Each row has a hidden value. The values are split into ranges, and the group after each row names the range that its value falls in. Each part has its own value, ranges and names.
-33 -106 113 -85 114 110 -121 127 48 -120 3 93 -133 32 134 42 15 89 -68 -65 3 -2 92 -202 77 24 -280 9 94 194 -95 -86 -21 -180 23 33 112 67 26 -176 91 24 -168 -17 11 -90 87 -83 -34 78 -123 -183 15 -23 -69 196 28
[46]
-27 -61 -67 -167 86 -29 -62 93 -91 -62 106 110 65 24 263 -27 93 -181 -78 58 -72 39 -36 -63 164 220 -182 201 103 -54 10 2 -40 -15 157 -228 133 72 -64 -54 78 -31 167 242 50 -121 -72 -8 -191 211 81 -187 156 45 -30 55 1
[60]
-106 -205 95 -95 97 21 1 90 28 -102 4 186 0 10 -7 -109 -111 -72 37 -34 -52 -60 174 -116 55 16 -115 147 49 202 -69 15 13 -22 109 122 15 53 76 -151 43 -2 -53 -30 -154 -9 -32 -10 51 56 225 -210 -50 -87 -31 100 29
[60]
-149 -2 49 -63 104 -50 -37 11 34 103 122 50 12 -10 76 48 -71 -90 -61 17 -55 -126 58 34 85 119 -68 -7 -16 26 103 2 -115 -64 -9 -27 80 -4 -51 76 3 -50 180 73 4 55 -8 -12 -139 -68 -7 -121 70 110 7 90 176
[45]
-196 -157 -41 -64 -55 42 -95 50 190 -54 -152 232 -168 150 -15 43 -172 -41 132 -58 -14 -60 -14 91 57 -36 -14 13 -55 130 -54 83 24 -75 8 174 -44 45 84 35 19 -76 -38 97 -107 79 -169 -106 73 46 235 -152 -72 -34 -3 -27 68
[60]
102 -97 -19 88 0 -50 -132 55 107 -86 184 5 108 193 -182 137 -65 107 -142 189 -20 38 168 -262 122 -65 23 -122 -26 -119 -200 110 -94 -2 108 70 -67 72 57 2 -45 -220 317 196 -102 -27 -128 49 215 -2 110 219 118 2 154 70 -117
[65]
-30 45 -90 29 -58 -146 -95 95 -7 -80 -42 -92 -107 111 -87 56 65 144 117 -240 33 95 23 47 -117 -16 2 39 61 11 -75 212 -43 -11 99 61 -9 -34 168 -20 107 -84 -123 135 -87 110 152 -57 209 -80 -199 134 121 -63 -43 77 -86
[53]
-107 -50 321 -43 -62 43 -174 -2 105 36 -17 240 -35 314 -136 43 -36 79 74 162 -22 0 88 -204 44 -131 132 -33 -7 -57 -156 15 -123 142 -82 -2 34 -57 -35 38 27 -150 79 96 47 50 160 -3 -42 -25 -31 58 150 139 -21 -14 -169
[53]
86 -75 77 0 31 -9 67 86 114 -205 99 -179 45 -88 -201 -71 -114 272 -101 -123 1 -148 174 -87 -163 -187 -110 -90 -34 179 -95 -79 83 -100 -83 252 -6 36 175 -197 88 -71 -157 -15 -35 66 162 -30 192 -21 -274 -82 95 -85 26 185 -67
[60]
-31 -234 -22 110 -110 83 164 -140 52 249 113 270 -24 -4 -145 34 -126 -18 -81 230 -37 -72 -85 173 -68 -19 42 -144 113 -6 -61 -71 97 52 40 21 -48 -57 -7 -1 57 2 -17 -74 31 -78 -211 45 -19 -16 -114 -18 231 -155 47 96 -67
[65]
-16 -50 128 21 6 55 -107 81 110 14 88 22 -88 126 -110 55 -127 224 -22 -29 53 74 -5 -52 -75 -130 -108 -199 60 56 -42 117 -29 -111 23 160 14 18 49 -6 15 -153 45 107 -37 21 97 55 46 83 -142 72 119 57 -71 181 -86
[64]
-97 -143 -1 -150 110 -28 -92 80 -81 -288 2 99 -14 -48 287 -1 168 -16 -136 109 8 -57 106 -234 107 175 -277 181 206 122 -207 -196 -41 -131 97 -143 103 41 -106 -239 109 85 -70 32 -85 -179 -246 -74 -94 219 1 -374 78 -119 114 283 -42
[45]
-58 -249 -22 4 -4 189 192 -135 110 106 4 382 9 -111 -125 -12 -108 -36 7 167 -19 -148 -58 89 -17 -8 143 -50 93 -105 -186 -239 99 5 -118 116 -128 39 43 10 116 -100 -26 -69 -14 -18 -334 87 -47 -12 -133 -191 150 -108 110 -57 0
[46]
-85 -119 20 -148 95 -40 -90 95 -110 -120 92 173 55 -39 314 -13 60 -138 8 42 -27 32 94 -188 99 212 -149 212 207 39 -115 -74 -50 -25 143 -130 136 75 -48 -96 103 -51 120 144 -38 -125 -135 1 -146 178 127 -266 103 -78 -23 109 -23
[45]
-9 81 -226 -162 72 -265 53 85 -90 -139 63 -222 -50 -175 313 230 145 -57 206 -78 -164 -106 -120 -6 -100 117 -84 167 204 -202 95 -42 83 106 78 14 -6 -232 -22 8 -18 196 5 308 1 -309 70 -214 -66 2 -330 -134 301 212 -83 114 -45
[55]
28 -10 63 200 -94 16 -69 3 142 92 43 35 -32 174 -123 14 -126 111 6 -64 24 139 -8 -64 -33 3 -7 -41 30 14 7 62 2 -158 97 133 -54 60 -27 43 -22 -99 -35 114 -128 76 37 -26 76 -60 -151 -16 254 -15 27 205 -46
[53]
113 -26 126 18 103 131 -108 113 106 -44 14 2 -87 109 36 31 29 92 -24 -210 -2 70 108 -91 7 -30 -184 3 25 81 -1 -57 -21 -249 33 223 37 108 77 -70 -1 -1 -142 27 -44 -42 210 35 -1 20 -217 -138 70 57 -99 203 163
[41]
-128 -72 161 -29 -74 -106 -25 -28 4 25 106 32 27 117 12 34 -62 -35 64 103 -5 -104 12 -79 -59 -23 134 -2 -18 -175 -128 -108 -140 122 -5 -15 27 7 -101 53 36 14 185 104 133 66 142 -54 -77 28 -74 -75 146 67 -45 75 -39
[48]
-61 -33 -13 -15 23 65 62 8 47 50 12 162 -67 21 -51 -62 -20 -13 99 -130 -12 -6 -47 135 -58 -31 60 -23 102 -2 25 0 -29 -30 3 165 -163 22 61 35 43 -202 33 -16 -160 127 -136 68 22 6 -16 -181 55 4 -62 -1 78
[48]
-38 -110 82 -92 20 83 -244 39 36 -90 -76 80 -187 114 225 217 102 79 -61 -55 -22 17 38 -145 39 47 -165 35 48 127 10 -164 81 -254 4 157 122 -52 34 -29 2 68 -130 85 -28 -203 141 -73 -91 41 -160 -141 55 81 5 227 102
[56]
-137 -47 -95 62 -138 -187 -68 -197 -193 92 -158 44 -135 -106 -49 56 101 -189 116 -271 -59 -83 -4 241 -45 166 325 404 47 -135 3 -86 79 161 114 75 -41 -185 45 33 56 133 -116 5 -99 347 211 159 108 -329 -213 195 60 -47 143 -23 -22
[53]
-93 -55 -50 40 -63 -275 188 -80 51 -43 203 -168 -16 -43 -36 80 -142 -133 176 72 -152 -211 8 -204 -10 48 171 -26 3 -90 -16 -69 6 314 98 -49 -165 -173 -97 -24 -2 144 161 -91 89 -56 151 -278 95 -204 -115 -11 145 83 -78 46 -121
[65]
27 -158 101 103 16 57 -95 -6 140 104 61 -30 -54 74 -154 219 -114 64 -15 77 -53 -28 -6 -88 -36 -90 46 -124 -48 -77 -24 -124 -2 -144 120 214 -38 -7 -34 42 -68 1 -12 92 -94 -78 54 -6 166 -37 -92 -58 84 126 77 190 155
[45]
-132 -195 -28 -87 -116 -117 61 214 32 -269 29 -43 -73 -59 -143 115 -195 177 99 -207 1 -157 117 -11 -84 -172 -75 -81 -80 148 -126 207 116 -6 -125 318 38 70 290 -90 9 -24 -65 131 3 78 162 -169 202 6 60 88 -30 -168 -68 140 11
[55]
-60 1 6 -32 21 106 -21 -131 193 -29 -177 290 -81 162 -56 -112 59 -51 3 -93 -132 -5 -10 269 48 56 60 86 -27 77 174 56 137 -150 -79 115 -147 -110 164 89 30 -229 39 58 -281 0 -239 52 -37 -14 81 -242 117 125 107 -89 93
[45]
18 133 -22 -42 -120 -166 38 -22 -142 -84 6 23 -116 -112 -128 40 174 -10 29 -327 -154 103 -62 151 132 33 108 89 345 197 -86 132 189 245 -8 -152 -5 -304 37 -169 109 -165 -85 -99 -57 86 -44 107 66 8 -340 237 348 -192 16 107 -279
[60]
33 -20 264 -110 87 133 -173 100 -51 -57 26 116 -107 -102 260 286 72 66 -63 -201 -127 4 79 -112 79 -13 -161 69 179 72 41 -197 123 -250 -132 271 168 -56 77 -67 -85 50 -102 144 -76 -201 205 11 -186 14 -233 -146 207 101 -25 282 149
[56]
-25 -105 -75 -134 42 18 -103 -50 104 91 -59 99 25 88 -67 -81 -13 58 -21 54 73 -196 111 88 -64 -97 48 95 -44 -3 -204 -137 -115 103 106 62 -1 -35 39 -65 191 133 -146 11 122 132 30 112 1 -127 -231 101 -11 -68 53 -125 -188
[60]
44 93 19 -104 112 -148 127 24 65 -21 178 -174 57 -94 -40 80 -13 -9 164 -43 -179 -127 -79 -1 -44 -50 -4 20 112 -109 230 54 39 91 -3 106 -119 -257 -38 49 -50 38 81 187 -45 -180 139 -109 -101 -79 -316 -116 398 298 -117 99 -2
[45]
-113 -154 74 -15 2 52 -122 85 125 77 47 136 -111 88 3 198 -185 -18 123 29 1 -41 14 -37 56 -21 -32 -130 5 47 -66 62 -82 -36 112 27 61 68 23 37 54 -29 -21 69 30 8 12 -69 42 -56 82 -59 -11 -10 -72 51 104
[46]
-120 74 -42 105 -207 -94 -21 131 33 36 143 -46 -52 79 -85 55 1 307 -11 -152 101 22 20 41 -208 -124 3 -250 49 -24 -96 126 -117 -36 -71 220 -91 76 3 59 -81 -272 131 134 -96 207 -95 -8 156 15 -122 82 63 -71 9 216 -83
[41]
122 8 57 13 33 -16 29 25 228 123 124 -39 27 115 -63 13 -66 -1 174 -28 -166 -44 37 -48 -41 -122 87 -114 5 -113 -76 -50 -41 198 238 30 -143 -80 -60 -37 1 49 65 35 40 -156 43 -46 143 -27 -112 -19 87 153 -117 -58 -133
[45]
-25 3 61 -46 10 50 -43 70 149 40 41 78 -1 43 -27 -148 -89 144 45 -211 -1 -37 115 58 -89 -75 -90 9 4 148 20 64 -16 -37 124 167 -53 15 81 -83 56 -8 -104 33 -90 90 68 50 27 -76 -87 -46 24 -13 -68 48 -142
[53]
-72 -53 -47 -73 88 49 -79 -144 240 -40 -22 206 -4 34 -38 -144 -89 -146 -35 24 -188 -78 11 155 104 68 -7 214 -33 74 224 43 87 -70 160 115 -188 -158 45 6 -45 -117 156 153 -351 -38 -319 77 40 -9 293 -258 82 216 151 -110 -43
[41]
-23 -28 23 -89 164 -46 -43 93 -99 -138 113 127 80 -44 247 -62 59 -145 -35 32 -90 9 70 -81 112 186 -234 290 180 -78 100 64 -70 -93 60 -24 44 49 -22 -40 -23 -78 221 298 -162 -62 -119 16 -177 132 148 -281 230 104 -18 111 53
[55]
-82 -271 12 127 -96 207 27 -16 190 34 -198 357 -255 162 58 -82 -170 39 84 -7 41 13 -81 42 -24 -21 -165 -22 17 -32 -142 -49 148 -146 -62 244 -83 167 -14 -29 -21 39 -91 56 8 44 -89 -55 -8 147 0 -146 -48 -24 -63 84 -49
[48]
31 47 -11 2 -129 25 4 -229 -130 126 -115 156 -252 -115 -25 -31 124 -258 -100 -352 -268 -16 -144 478 172 153 143 250 99 85 249 -33 346 209 25 -91 6 -287 50 -73 -4 -14 -23 -129 6 241 175 319 -60 -108 -210 233 95 71 45 -64 -74
[60]
-107 -122 100 144 -39 -34 -74 -54 78 40 16 56 -95 78 33 21 -91 106 167 -38 69 51 42 -121 -213 36 43 -20 89 -2 -21 -49 -19 -162 48 214 -62 -3 12 86 62 -117 13 64 -135 23 64 -77 69 -67 -118 -183 119 7 -50 149 28
[55]
-55 -10 48 -5 -39 -52 -179 27 150 -15 -7 -2 -15 193 1 4 -7 133 96 -97 87 -38 182 6 -119 -36 7 -41 -37 114 -65 55 -115 -76 86 89 28 15 86 28 121 -62 -91 52 -36 93 90 -7 53 -145 -111 -64 22 -53 -10 58 -14
[41]
289 -22 -71 1 126 3 -88 51 74 -335 -5 -55 196 107 -21 -14 85 180 -59 -89 69 -53 362 -117 -73 -71 62 79 -71 -239 -337 -27 -42 -88 -53 178 -32 232 442 -80 212 -151 54 209 -41 90 132 131 175 -163 -205 129 62 -107 134 -152 -108
[45]
-11 5 115 77 12 -67 -138 -22 49 -13 32 76 -83 190 -72 23 -36 90 30 77 -33 96 76 -207 17 -11 -1 22 134 -18 -104 104 -58 96 81 -18 -28 -111 0 -39 38 -111 90 76 -78 12 95 -4 89 -62 -114 164 200 77 -12 58 -276
[56]
-245 -176 -30 51 -83 -69 -19 -150 132 -61 -101 168 -216 81 86 4 -95 37 116 -44 38 -1 -9 122 -179 104 35 -74 56 109 -91 6 101 -138 7 127 -38 -76 122 61 121 -47 42 -56 -107 -80 -151 -92 54 59 4 -180 6 -95 0 102 -4
[60]
197 -162 27 132 -25 174 -139 -3 99 -165 131 -62 -16 98 -30 203 -4 135 -295 -17 10 54 48 -51 1 -30 -40 -152 -140 -205 -84 -135 52 -334 165 219 -59 243 183 -57 -70 -22 113 137 -138 -68 62 158 180 58 -3 -11 -14 56 186 244 138
[41]
60 -59 103 14 27 102 -101 49 207 112 69 81 5 184 -85 180 -127 7 32 53 -102 18 15 -100 91 -70 55 -116 -72 -94 -10 -17 -17 -32 191 104 -55 29 -3 44 -78 28 23 117 -78 -136 49 3 62 -71 9 0 90 170 25 76 31
[53]
8 10 105 -63 -14 25 -34 45 169 102 24 115 66 208 32 -90 -39 -51 56 -58 -52 -65 63 -61 100 -41 34 48 -86 -89 -142 -97 -121 73 11 -1 6 86 -97 4 46 55 67 109 195 50 110 -74 -124 18 -127 -52 116 56 -88 -56 -61
[64]
-97 23 8 -138 -42 -85 -125 80 2 -117 -2 57 30 108 365 172 133 44 126 2 3 -40 49 -104 -39 113 -26 22 92 -88 -19 -69 -7 -70 36 -8 47 -6 -27 74 17 40 34 240 -59 -188 -28 -128 -213 -14 -88 -242 156 73 27 170 -15
[45]
270 -9 95 -2 86 152 -91 43 224 -95 -115 104 110 227 25 -128 -4 105 -10 -84 29 -57 318 78 -66 -99 -19 22 -76 -32 -286 -138 -19 -35 27 80 78 227 238 -111 192 18 -172 27 95 54 95 195 17 -55 -225 -54 17 -121 25 -102 -85
[60]
163 4 18 84 55 34 -205 -58 307 62 97 -59 31 268 -84 119 -99 84 -101 12 -96 19 138 -83 28 -88 29 -84 -152 -30 96 -28 -16 -196 165 321 -128 -56 80 110 -121 -32 190 160 -164 -151 40 29 113 -120 -26 66 126 212 82 53 38
[65]
-35 -33 153 -32 171 -56 -103 -73 81 -33 132 -13 88 -94 57 15 -137 -68 -29 4 -60 -9 31 -84 76 142 -75 164 108 43 64 -40 -35 -199 133 -48 89 -79 -26 -26 129 43 51 170 -93 -87 34 -32 -133 -29 -144 -224 369 66 46 158 14
[45]
-161 -129 194 -96 108 23 -37 95 93 -155 33 123 48 -26 -54 20 -175 64 -60 4 -6 -202 223 -105 92 -73 -140 17 -14 197 -45 26 -56 -157 -55 192 16 59 80 -120 -7 38 -74 21 -206 75 -49 -70 -27 -96 145 -221 25 -54 101 226 84
[60]
-18 -14 101 -58 1 -29 -76 -24 92 121 40 65 3 105 -116 -71 5 9 119 -105 -29 -68 74 47 -1 -95 97 18 36 38 -43 18 -94 126 72 39 -51 -111 -36 0 104 -77 14 6 47 141 101 73 8 -95 -158 42 88 30 -79 -61 -87
[48]
-34 -14 -209 -131 47 6 98 -97 25 -155 25 137 29 -29 157 32 102 -128 -64 154 -138 -166 -67 131 72 209 27 35 -23 -137 220 -22 157 6 -123 -136 -91 -50 154 111 69 -250 240 165 -93 -77 -220 -18 -154 -72 33 -244 125 203 136 -148 75
[65]
78 -367 -170 114 -147 162 -50 -76 2 -192 37 -19 -321 -130 162 170 55 85 -274 -263 -4 -176 17 -7 47 -36 -251 -36 -91 21 99 -237 332 -381 -134 636 -178 73 100 -104 -232 104 97 -2 -29 60 152 44 79 5 -85 50 -260 28 61 293 220
[64]
40 4 -304 -181 101 -63 162 36 -18 -188 -101 67 64 -75 296 79 145 -172 174 30 -149 -140 -63 -41 113 244 -10 192 61 -254 88 -54 242 90 -66 -106 -78 -15 86 51 55 -3 10 261 -49 -186 -73 -140 -179 -119 -170 -222 154 208 79 -103 -2
[48]
-32 -111 111 -113 -49 -5 127 -69 -108 -144 119 122 -76 -23 -174 184 -105 -198 -83 209 -178 -48 -151 -17 217 77 135 -41 114 84 61 8 204 264 -27 -292 84 -152 78 -84 84 -84 22 -152 77 -80 106 52 -109 12 -55 27 313 10 13 96 -56
[46]
33 59 81 -69 -56 83 -212 95 163 -69 59 57 7 201 282 62 108 177 -67 -122 42 -67 185 14 -36 -60 -144 -135 -32 53 -97 -73 -135 -157 82 23 31 133 78 -73 75 28 -56 102 15 -32 0 -69 -78 -60 -59 -180 -20 -52 -3 93 -52
[53]
2 -18 105 -66 70 -70 -92 -2 29 101 105 -26 -20 112 13 -55 -83 -72 -2 68 -43 -31 -52 103 -57 -45 -123 143 62 -59 66 13 -147 45 111 13 108 -89 -98 2 35 114 76 203 142 1 196 39 -135 129 -165 -53 289 141 -166 72 -48
[48]
-18 -76 -256 -91 -13 6 -129 -249 126 -35 -40 156 -19 96 24 -45 59 -318 -249 44 -253 -94 -77 413 211 209 59 264 -175 43 415 42 197 -107 221 -8 -144 -192 119 99 -67 -120 298 189 -312 -27 -341 155 1 -11 419 -153 32 210 277 -160 132
[45]
17 -95 46 -130 47 -16 16 109 137 -18 52 -45 183 -29 -272 -16 -58 140 -68 -39 -15 -299 293 35 -13 -209 11 -77 -129 238 -159 -60 -52 23 -57 108 70 21 146 -138 156 -48 -238 -45 29 139 14 -12 154 -193 -136 -55 -8 -191 124 21 63
[64]
-33 -124 -110 -47 94 -71 -55 -66 -28 14 177 127 134 -84 97 -121 -42 -300 -142 73 -169 -46 44 111 135 226 -79 351 24 -30 191 31 -34 -43 279 -58 -12 -15 -10 -11 -8 -77 321 256 -201 -2 -258 97 -9 72 379 -224 139 51 105 -43 72
[56]
-20 -150 81 -47 -13 -13 -56 182 60 -122 39 -10 49 45 -113 7 -93 102 -15 -76 23 -136 263 -95 -49 -119 -96 9 -75 258 -149 -20 -66 -64 1 131 130 145 166 -150 120 -59 -228 2 5 117 109 -102 178 -66 32 -155 -27 -233 -5 110 108
[46]
-108 -202 56 24 -68 99 -29 76 165 7 73 150 -181 22 -86 80 -211 153 17 -63 20 -6 -73 3 9 -99 -152 -211 21 80 -106 114 34 -116 3 155 -7 63 46 -40 27 -59 34 78 67 -4 -30 -67 69 129 -21 39 34 -46 -102 127 -46
[56]
27 -35 216 -42 -5 61 36 5 175 47 92 153 10 64 -204 71 -141 -16 78 92 -164 -62 7 -39 167 -78 91 -170 68 78 -53 36 73 217 29 -160 1 -113 -56 -49 52 -115 25 -57 66 -63 -34 50 -24 -22 -92 15 218 64 -16 13 -132
[65]
45 -194 -12 139 -212 105 155 -5 9 168 70 300 67 107 -196 72 -95 -46 -56 189 -14 -16 -53 206 4 -48 107 -116 73 -67 -116 -1 61 77 54 -17 -35 134 17 9 7 -69 -72 8 -22 55 -266 95 8 2 36 -48 250 -267 102 128 12
[56]
-28 -141 26 26 -138 56 168 22 75 268 180 238 40 28 -330 99 -61 -3 -89 160 -106 -58 -15 111 99 -100 81 -300 86 169 -132 33 50 171 -92 -100 53 -59 -40 -8 41 -263 7 -128 119 -46 -278 28 65 42 -81 54 208 -216 39 76 40
[53]
-39 -17 45 94 -136 -34 29 -69 76 86 68 83 -19 102 -148 85 -39 13 -44 106 -63 -23 -19 92 19 -5 102 -187 88 134 -35 16 39 76 25 -175 -8 -84 -19 -20 94 -192 -45 -83 -54 47 -172 -49 75 -81 -79 -78 217 -131 107 112 -54
[60]
26 67 125 -36 112 75 -81 49 176 104 91 27 38 110 33 -46 -23 76 -68 -62 -21 -24 84 -106 10 -37 -88 -7 -26 -13 -98 -141 -178 -112 26 41 40 71 -26 -50 81 21 -39 72 82 -22 116 -75 -56 -24 -260 -127 151 84 -56 42 -13
[41]
-113 -97 -48 -30 52 -19 -65 -93 131 -20 -53 209 55 115 -18 -146 23 -183 -44 23 -154 -98 116 107 119 111 14 236 -97 52 173 54 8 -99 105 83 -150 -60 40 40 -41 -155 184 149 -341 50 -292 -13 65 -52 394 -289 -12 115 179 -74 128
[60]
-1 5 155 30 -102 -30 -62 -5 76 100 144 104 0 129 -189 102 -81 42 -28 69 -95 57 -5 9 109 -79 42 -160 145 179 -6 162 21 113 50 -139 43 -157 -23 -33 56 -209 35 20 -23 -6 -54 -3 17 -27 -62 95 323 -72 9 110 -163
[45]
-51 -45 17 -9 -82 -22 31 -69 42 31 80 125 -98 51 -108 135 -111 -67 -31 141 -97 -11 -75 75 98 54 60 -144 141 187 10 51 115 170 67 -223 54 -152 14 -39 97 -102 -38 -141 19 -56 -99 25 -21 -45 -90 25 236 -88 28 94 -120
[46]
26 -26 23 7 -48 14 -134 -13 159 -18 -132 168 7 322 93 -150 93 110 100 -2 85 -91 253 -61 -120 -59 69 83 -70 -132 -301 -136 -166 97 28 91 -63 111 41 -10 124 40 -20 43 99 125 49 35 13 -104 -147 6 -63 -43 -8 -138 -209
[56]
27 -65 49 80 84 59 -63 25 115 114 89 -49 -72 83 -112 70 -24 114 -39 -35 -26 45 -3 -185 -41 -36 -26 -88 -7 -23 2 -119 -65 -160 131 198 -100 -6 -52 7 -28 -48 5 9 -94 -62 94 -31 141 -25 -198 -44 65 146 -16 166 89
[65]
77 -148 37 193 15 96 -22 23 115 166 0 26 -100 -16 -73 99 -117 -1 94 -157 -64 27 -8 -95 -9 -3 -36 68 4 -75 44 -115 74 -198 82 324 -77 64 -42 24 -85 35 -123 115 -89 35 153 -49 140 -120 -190 -82 101 88 -25 150 184
[46]
-59 -47 86 90 -71 -12 -57 -7 25 89 -41 68 46 158 -115 -111 119 78 -11 -34 -13 -24 94 46 -115 20 82 64 -87 -61 -29 -31 -101 -30 144 -54 -49 51 -5 -16 85 -98 -72 73 -134 168 20 -5 162 -100 -10 -141 7 3 115 53 21
[65]
-14 -252 -70 172 -71 59 -58 12 -14 -61 56 -45 -209 11 31 161 -6 86 -92 -134 90 -32 7 -79 -75 -2 -146 -14 -34 -102 33 -97 34 -326 36 485 -136 136 14 6 -184 108 18 56 -127 75 148 22 108 -30 -86 -32 -85 41 15 360 255
[41]
-78 -134 123 24 -17 71 -135 2 86 -11 -82 157 -110 160 138 79 43 60 104 88 -17 43 -9 -180 -44 80 -56 6 38 -60 -64 -85 24 -100 91 -71 35 20 -29 -11 93 -29 -102 136 -43 -130 67 -146 10 2 -69 -231 62 114 9 92 -35
[46]
-23 -80 -11 46 32 -43 -42 -40 118 235 13 32 56 -17 -73 -94 -95 -52 5 -57 -56 -168 173 125 -51 26 15 125 -93 43 -111 -91 -102 74 190 -62 89 14 12 -81 171 124 -158 15 101 162 79 -13 151 -223 -130 -3 -15 -104 46 -96 -31
[46]
